Here is a tiny trained network, its code and every weight. The questions are about switching its units off for an input and a class, where a switched-off unit gives its printed mean instead of its output.

import numpy as np


def w(rows, s, z=0):
    codes = np.array(rows[::2]) - 128.0
    scale = np.full(codes.shape[1], s)
    scale[-1] = z or s
    return codes * scale


def f(y):
    return np.maximum(y, 0)


def log_softmax(a):
    a = a - a.max(-1, keepdims=True)
    return a - np.log(np.exp(a).sum(-1, keepdims=True))


def net(x, mask):
    res = np.array(x, float).reshape(1, 8) / 4 @ E
    y = f(res @ A[0][:, :-1].T + A[0][:, -1])
    res = res + np.where(mask, y, B[0][:, -1]) @ B[0][:, :-1]
    return log_softmax(res[-1] @ U[:, :-1].T + U[:, -1])


A, B = {}, {}
E = w([
[126,133,127,128,125,127,129],'x0',
[131,117,135,123,107,122,126],'x1',
[93,30,56,203,86,175,137],'x2',
[132,134,120,134,150,130,139],'x3',
[126,127,128,123,121,129,124],'x4',
[61,69,71,96,179,11,99],'x5',
[129,118,134,120,117,126,128],'x6',
[52,174,106,104,79,129,198],'x7',
],0.011)
A[0] = w([
[71,107,69,90,132,81,205,145],'neuron 1',
[93,158,102,63,161,79,122,134],'neuron 2',
[97,77,104,113,164,31,62,211],'neuron 3',
[255,98,173,146,160,168,98,185],'neuron 4',
[141,175,185,78,110,195,233,254],'neuron 5',
[92,59,50,192,75,177,116,201],'neuron 6',
[45,129,128,87,104,92,174,150],'neuron 7',
[51,53,51,153,107,114,192,106],'neuron 8',
],0.0097,0.0054)
B[0] = w([
[123,249,155,109,68,44,127,206],'neuron 1',
[101,112,217,83,115,29,161,189],'neuron 2',
[60,88,85,63,245,1,74,245],'neuron 3',
[198,122,53,135,53,50,37,233],'neuron 4',
[110,205,126,166,35,199,135,244],'neuron 5',
[112,92,36,219,83,131,76,250],'neuron 6',
[107,222,187,171,76,81,217,194],'neuron 7',
[131,212,26,187,95,126,47,228],'neuron 8',
],0.0081,0.013)
U = w([
[204,205,104,109,79,81,62,224],'0',
[248,33,102,186,84,182,99,122],'1',
[131,211,234,95,76,224,213,55],'2',
[38,116,101,173,61,255,175,20],'3',
[175,78,218,16,207,77,81,116],'4',
[85,27,88,160,183,96,91,4],'5',
[77,156,218,80,102,70,226,19],'6',
],0.0089,0.0039)

Each question gives the input, the list of numbers given to net, and the class t.
The units are the neurons (one row each of A and B). Each row of codes is followed by its name. A weight is (code - 128) times the scale printed after its matrix; where a second scale follows, it is the last column's (A, B and U).
mask holds one flag per neuron, in row order. A switched-off neuron (its flag False) gives its mean, the last column of its row in B, instead of its output. The means were averaged over made-up inputs and are rounded, as every weight is.
A unit's drop is (log p(t) with every unit on - log p(t) with that unit switched off) / (log p(t) with every unit on - log p(t) with every unit switched off).
The circuit of an input: a set's keep is (log p(t) with only the set's units on - log p(t) with every unit switched off) / (log p(t) with every unit on - log p(t) with every unit switched off). Starting from all 8 units, units are removed one at a time, each time the one whose removal leaves the highest keep (on an exact tie, the one counted first), for as long as the keep stays at least 0.8.
units of the circuit, in order: the units of the circuit, biggest drop first
k most important neurons: the k neurons with the biggest drops, biggest first
drop of u: that unit's drop, to one decimal
input [7,3,1,3,7,7,3,0], class 5: units of the circuit, in order => neuron 3
input [-8,-1,-1,-7,0,4,-1,3], class 6: units of the circuit, in order => neuron 4; neuron 6
input [7,-6,-3,3,-4,-8,-4,1], class 2: units of the circuit, in order => neuron 5; neuron 3
input [-2,-4,2,0,7,-7,3,-8], class 1: units of the circuit, in order => neuron 1; neuron 3
input [0,-5,8,2,-6,8,-7,8], class 0: 2 most important neurons => neuron 1; neuron 8
input [-2,2,5,-1,-1,-4,3,1], class 3: units of the circuit, in order => neuron 4; neuron 3
input [5,-4,1,2,3,-7,3,0], class 1: 4 most important neurons => neuron 1; neuron 4; neuron 7; neuron 3
input [5,-3,5,5,4,8,6,2], class 0: 3 most important neurons => neuron 1; neuron 8; neuron 7
input [1,-3,5,-4,-2,0,5,7], class 3: 3 most important neurons => neuron 4; neuron 3; neuron 6
input [-7,7,6,-2,-6,1,-8,-2], class 5: 2 most important neurons => neuron 5; neuron 4
input [-7,-5,-6,6,1,-4,1,1], class 2: drop of neuron 3 => 0.3
input [-7,0,7,5,-7,8,7,4], class 0: drop of neuron 1 => 1.5
input [-7,7,-1,-7,3,3,-7,-5], class 4: drop of neuron 6 => 0.2
input [4,1,7,3,-4,-3,-3,2], class 3: units of the circuit, in order => neuron 4
input [-1,0,3,-6,6,-1,-2,1], class 3: drop of neuron 4 => 0.4
input [-1,-2,2,-3,-5,0,4,0], class 1: 2 most important neurons => neuron 3; neuron 1
